Below are the code and all the weights of a small trained network. Each question names an input and a target symbol and asks about switching units off, where a switched-off unit gives its printed mean instead of its output.

import numpy as np


def w(rows, s, z=0):
    codes = np.array(rows[::2]) - 128.0
    scale = np.full(codes.shape[1], s)
    scale[-1] = z or s
    return codes * scale


def norm(h):
    return h / np.sqrt((h * h).mean(-1, keepdims=True) + 1e-5)


def f(y):
    return y / 2 * (1 + np.tanh(0.7978845608 * (y + 0.044715 * y**3)))


def softmax(a):
    e = np.exp(a - a.max(-1, keepdims=True))
    return e / e.sum(-1, keepdims=True)


def log_softmax(a):
    a = a - a.max(-1, keepdims=True)
    return a - np.log(np.exp(a).sum(-1, keepdims=True))


def net(x, mask):
    ids = ['βδζηλξτφ'.index(c) for c in x.split()]
    T = len(ids)
    res = E[ids] + P[:T]
    r = norm(res)
    for j in range(3):
        rows = slice(3 * j, 3 * j + 3)
        q, k, v = (r @ M[0][rows].T for M in (Q, K, V))
        z = softmax(np.where(np.tri(T) > 0, q @ k.T / 3**0.5, -1e9)) @ v
        o = O[0][rows]
        res = res + np.where(mask[j], z, o[:, -1]) @ o[:, :-1]
    y = f(norm(res) @ A[0][:, :-1].T + A[0][:, -1])
    res = res + np.where(mask[3:11], y, B[0][:, -1]) @ B[0][:, :-1]
    return log_softmax(norm(res)[-1] @ U[:, :-1].T + U[:, -1])


Q, K, V, O, A, B = {}, {}, {}, {}, {}, {}
E = w([
[178,126,82,142,100],'β',
[146,73,125,148,158],'δ',
[194,182,169,134,148],'ζ',
[148,100,5,95,99],'η',
[109,141,173,188,211],'λ',
[48,114,128,125,204],'ξ',
[148,102,151,71,207],'τ',
[98,153,124,94,127],'φ',
],0.018)
P = w([
[95,253,58,214,122],'0',
[187,199,192,33,115],'1',
[156,167,174,47,172],'2',
[173,156,118,83,208],'3',
[173,155,108,82,176],'4',
[143,130,112,105,212],'5',
[149,119,85,115,218],'6',
[164,161,105,93,179],'7',
[156,150,96,103,169],'8',
[177,158,86,101,166],'9',
[128,124,90,134,195],'10',
[100,137,98,116,214],'11',
[192,138,99,124,159],'12',
],0.0061)
Q[0] = w([
[72,89,204,153,4],'head 0',
[135,125,113,197,102],'head 0',
[106,56,172,145,61],'head 0',
[98,136,169,128,98],'head 1',
[104,134,59,136,176],'head 1',
[174,183,145,154,145],'head 1',
[121,77,145,153,73],'head 2',
[104,142,101,91,102],'head 2',
[120,140,191,147,128],'head 2',
],0.018)
K[0] = w([
[203,8,203,42,180],'head 0',
[169,200,99,94,211],'head 0',
[226,73,159,47,132],'head 0',
[116,173,167,40,144],'head 1',
[96,140,97,221,185],'head 1',
[216,162,171,142,155],'head 1',
[185,114,182,202,104],'head 2',
[128,149,212,124,118],'head 2',
[146,57,147,127,70],'head 2',
],0.013)
V[0] = w([
[45,228,207,159,78],'head 0',
[65,1,147,87,181],'head 0',
[202,153,150,64,217],'head 0',
[155,129,134,201,63],'head 1',
[146,247,241,145,127],'head 1',
[206,96,123,225,140],'head 1',
[165,120,97,248,94],'head 2',
[92,182,62,84,45],'head 2',
[227,61,111,118,163],'head 2',
],0.014)
O[0] = w([
[35,42,212,208,253,128],'head 0',
[123,248,25,122,192,105],'head 0',
[233,203,141,11,199,153],'head 0',
[14,225,120,84,88,51],'head 1',
[2,70,85,64,249,109],'head 1',
[12,184,254,120,77,133],'head 1',
[21,55,72,31,49,5],'head 2',
[76,38,44,213,200,104],'head 2',
[158,52,222,51,143,141],'head 2',
],0.0082,0.013)
A[0] = w([
[166,105,131,48,121,6],'neuron 0',
[196,44,150,85,137,171],'neuron 1',
[165,200,99,25,195,45],'neuron 2',
[218,129,177,191,134,58],'neuron 3',
[145,204,209,170,192,74],'neuron 4',
[87,187,33,161,204,165],'neuron 5',
[126,1,113,86,107,174],'neuron 6',
[39,62,190,33,227,59],'neuron 7',
],0.0091,0.0014)
B[0] = w([
[142,148,136,86,95,140],'neuron 0',
[137,159,92,109,129,200],'neuron 1',
[82,68,219,117,97,193],'neuron 2',
[132,121,67,234,98,254],'neuron 3',
[39,187,245,139,128,239],'neuron 4',
[238,185,137,147,109,175],'neuron 5',
[168,158,142,128,151,148],'neuron 6',
[169,127,5,7,139,192],'neuron 7',
],0.012,0.0074)
U = w([
[117,37,159,103,60,101],'β',
[58,204,133,92,68,82],'δ',
[222,108,188,90,177,251],'ζ',
[169,104,11,109,66,184],'η',
[48,144,109,43,190,39],'λ',
[134,185,69,198,226,157],'ξ',
[254,191,146,69,198,162],'τ',
[56,32,117,128,174,65],'φ',
],0.0065,0.0023)

Each question gives the input, a string of symbols that net reads in full, and the target symbol t.
The units are the heads (3 rows each of Q, K, V and O) and the neurons (one row each of A and B). Each row of codes is followed by its name. A weight is (code - 128) times the scale printed after its matrix; where a second scale follows, it is the last column's (O, A, B and U).
mask holds one flag per unit, heads first, then neurons. A switched-off unit (its flag False) gives its mean, the last column of its rows in O or B, instead of its output. The means were averaged over made-up inputs and are rounded, as every weight is.
A unit's drop is (log p(t) with every unit on - log p(t) with that unit switched off) / (log p(t) with every unit on - log p(t) with every unit switched off).
The circuit of an input: a set's keep is (log p(t) with only the set's units on - log p(t) with every unit switched off) / (log p(t) with every unit on - log p(t) with every unit switched off). Starting from all 11 units, units are removed one at a time, each time the one whose removal leaves the highest keep (on an exact tie, the one counted first), for as long as the keep stays at least 0.8.
units of the circuit, in order: the units of the circuit, biggest drop first
which heads matter: for each layer, one digit per head in row order, 1 if its drop is at least 0.15 and else 0, layers parted by /
drop of u: that unit's drop, to one decimal
input β τ β, target β: units of the circuit, in order : (head 0)
input η φ β τ η β ξ, target η: units of the circuit, in order : (head 0; head 2)
input φ ζ η β η τ β τ, target φ: which heads matter : 101
input δ ζ η η τ ζ ξ ξ ζ δ, target δ: which heads matter : 010
input φ τ ζ, target φ: units of the circuit, in order : (head 0; head 1)
input ξ η η, target ξ: which heads matter : 100
input δ τ ζ τ τ λ ξ β, target δ: which heads matter : 010
input η φ φ τ ξ β λ, target φ: which heads matter : 111
input ξ τ τ η ξ φ η ξ φ τ φ φ η, target ξ: which heads matter : 101
input ξ ξ ζ τ τ τ φ η τ ξ τ, target ξ: which heads matter : 100
input η τ δ β τ τ τ η β ξ ξ, target η: units of the circuit, in order : (head 0; neuron 3)
input β β φ, target ξ: drop of neuron 5 : 0.0
input η ζ η τ β τ, target η: drop of head 2 : 0.2
input ξ ξ β, target ξ: drop of head 2 : 0.2
input ξ ξ τ τ ζ λ ζ ξ ξ τ τ, target ξ: drop of head 0 : 0.7
input δ φ η τ τ τ τ η τ τ τ η, target δ: units of the circuit, in order : (head 1)
